Below is a small trained network, with its code and all its weights. Each question gives an input and a class and asks what happens when units are switched off, that is, made to give their printed mean instead of their output.

import numpy as np


def w(rows, s, z=0):
    codes = np.array(rows[::2]) - 128.0
    scale = np.full(codes.shape[1], s)
    scale[-1] = z or s
    return codes * scale


def f(y):
    return y / 2 * (1 + np.tanh(0.7978845608 * (y + 0.044715 * y**3)))


def log_softmax(a):
    a = a - a.max(-1, keepdims=True)
    return a - np.log(np.exp(a).sum(-1, keepdims=True))


def net(x, mask):
    res = np.array(x, float).reshape(1, 3) / 4 @ E
    y = f(res @ A[0][:, :-1].T + A[0][:, -1])
    res = res + np.where(mask, y, B[0][:, -1]) @ B[0][:, :-1]
    return log_softmax(res[-1] @ U[:, :-1].T + U[:, -1])


A, B = {}, {}
E = w([
[147,180,1,188,225,116],'x0',
[51,78,44,56,125,225],'x1',
[13,200,142,201,58,110],'x2',
],0.0087)
A[0] = w([
[196,60,183,82,104,160,107],'n0',
[129,176,31,154,185,65,139],'n1',
[168,150,166,138,115,75,157],'n2',
[174,83,125,110,180,131,97],'n3',
[81,76,82,106,130,168,98],'n4',
[99,63,64,104,136,227,178],'n5',
[177,68,99,117,184,117,109],'n6',
[125,144,97,111,150,120,253],'n7',
[102,80,87,107,123,133,153],'n8',
[130,130,191,82,34,117,147],'n9',
[222,146,181,150,126,69,173],'n10',
[59,202,128,124,58,115,119],'n11',
[201,144,120,84,171,179,178],'n12',
[149,70,201,68,186,142,140],'n13',
[71,153,123,181,109,165,94],'n14',
[173,129,187,207,197,86,105],'n15',
[221,132,137,64,177,141,141],'n16',
[31,213,128,156,129,95,163],'n17',
[182,83,107,107,141,129,91],'n18',
[65,86,96,74,143,124,134],'n19',
[41,179,75,214,93,117,113],'n20',
[116,64,196,104,77,123,91],'n21',
[152,160,187,156,165,25,79],'n22',
[37,91,67,148,123,217,97],'n23',
[83,106,98,126,142,205,112],'n24',
[140,173,157,180,109,83,101],'n25',
[146,174,68,151,216,137,130],'n26',
[209,75,97,122,128,138,100],'n27',
[85,189,173,107,1,148,110],'n28',
[213,132,127,95,135,160,192],'n29',
[197,52,78,108,138,78,119],'n30',
[155,162,175,189,97,63,150],'n31',
[50,138,115,202,114,94,109],'n32',
[162,76,195,106,50,123,98],'n33',
[173,150,157,159,119,67,112],'n34',
[211,171,123,186,124,72,128],'n35',
[90,67,85,138,123,168,116],'n36',
[253,143,87,91,137,174,117],'n37',
[116,153,64,97,97,217,108],'n38',
[157,218,35,195,213,153,82],'n39',
],0.01,0.014)
B[0] = w([
[120,153,153,109,124,173,173],'n0',
[54,138,186,42,184,124,204],'n1',
[134,104,72,121,133,132,177],'n2',
[151,145,173,150,110,184,151],'n3',
[170,77,128,163,201,162,157],'n4',
[122,94,80,139,124,117,222],'n5',
[124,156,152,148,104,172,163],'n6',
[120,135,86,91,98,69,248],'n7',
[132,116,99,151,123,110,165],'n8',
[82,117,135,77,150,128,198],'n9',
[130,103,73,133,149,120,208],'n10',
[150,180,121,135,92,164,180],'n11',
[135,154,104,122,92,118,196],'n12',
[119,172,127,109,108,147,180],'n13',
[152,134,141,158,114,204,149],'n14',
[168,78,89,155,152,168,171],'n15',
[148,159,97,138,106,149,187],'n16',
[138,158,96,137,85,136,212],'n17',
[144,138,185,160,118,206,144],'n18',
[119,100,97,152,168,129,165],'n19',
[153,181,113,152,86,183,195],'n20',
[71,111,197,86,176,206,165],'n21',
[157,94,129,159,173,153,165],'n22',
[139,110,106,136,155,154,180],'n23',
[145,91,101,153,163,155,161],'n24',
[139,112,119,142,129,168,156],'n25',
[102,134,154,81,139,147,192],'n26',
[164,154,181,165,104,190,153],'n27',
[115,152,133,116,129,155,190],'n28',
[111,156,92,114,111,120,199],'n29',
[159,173,124,129,94,182,166],'n30',
[131,118,90,123,146,136,195],'n31',
[151,174,141,159,91,180,170],'n32',
[88,110,170,87,184,164,172],'n33',
[152,96,109,138,148,140,160],'n34',
[136,81,74,146,175,140,180],'n35',
[148,90,109,144,173,135,155],'n36',
[149,159,138,149,82,158,176],'n37',
[174,79,106,162,160,151,164],'n38',
[45,129,249,68,203,171,199],'n39',
],0.012,0.014)
U = w([
[15,146,182,48,187,166,124],'0',
[185,252,107,177,49,205,108],'1',
[183,16,54,197,193,146,88],'2',
[59,181,28,78,71,14,248],'3',
[119,171,191,140,118,50,107],'4',
[130,144,147,165,114,54,103],'5',
[159,127,193,167,133,62,106],'6',
[143,169,232,157,126,93,113],'7',
],0.011,0.013)

Each question gives the input, the list of numbers given to net, and the class t.
The units are the neurons (one row each of A and B). Each row of codes is followed by its name. A weight is (code - 128) times the scale printed after its matrix; where a second scale follows, it is the last column's (A, B and U).
mask holds one flag per neuron, in row order. A switched-off neuron (its flag False) gives its mean, the last column of its row in B, instead of its output. The means were averaged over made-up inputs and are rounded, as every weight is.
A unit's drop is (log p(t) with every unit on - log p(t) with that unit switched off) / (log p(t) with every unit on - log p(t) with every unit switched off).
The circuit of an input: a set's keep is (log p(t) with only the set's units on - log p(t) with every unit switched off) / (log p(t) with every unit on - log p(t) with every unit switched off). Starting from the 12 units with the biggest drops (on a tie, the unit counted first), units are removed one at a time, each time the one whose removal leaves the highest keep (on an exact tie, the one counted first), for as long as the keep stays at least 0.8.
circuit, biggest first: the units of the circuit, biggest drop first
top k neurons: the k neurons with the biggest drops, biggest first
drop of u: that unit's drop, to one decimal
input [1,5,-4], class 2: circuit, biggest first -> n5
input [8,-2,-8], class 0: top 3 neurons -> n39, n1, n26
input [-5,4,-6], class 1: top 3 neurons -> n39, n1, n16
input [5,-6,-6], class 1: top 3 neurons -> n37, n30, n16
input [-6,-2,7], class 1: top 2 neurons -> n11, n39
input [6,-5,-7], class 1: top 4 neurons -> n37, n30, n16, n27
input [5,4,-5], class 0: top 4 neurons -> n39, n1, n20, n26
input [4,6,-6], class 1: top 4 neurons -> n37, n30, n6, n12
input [3,-1,3], class 3: top 2 neurons -> n21, n33
input [7,6,-7], class 0: top 4 neurons -> n39, n1, n26, n20
input [7,-5,-3], class 0: drop of n39 -> 0.4
input [8,6,-2], class 0: drop of n1 -> 0.1
input [-2,4,8], class 1: drop of n3 -> 0.0
input [5,1,-2], class 0: circuit, biggest first -> n39
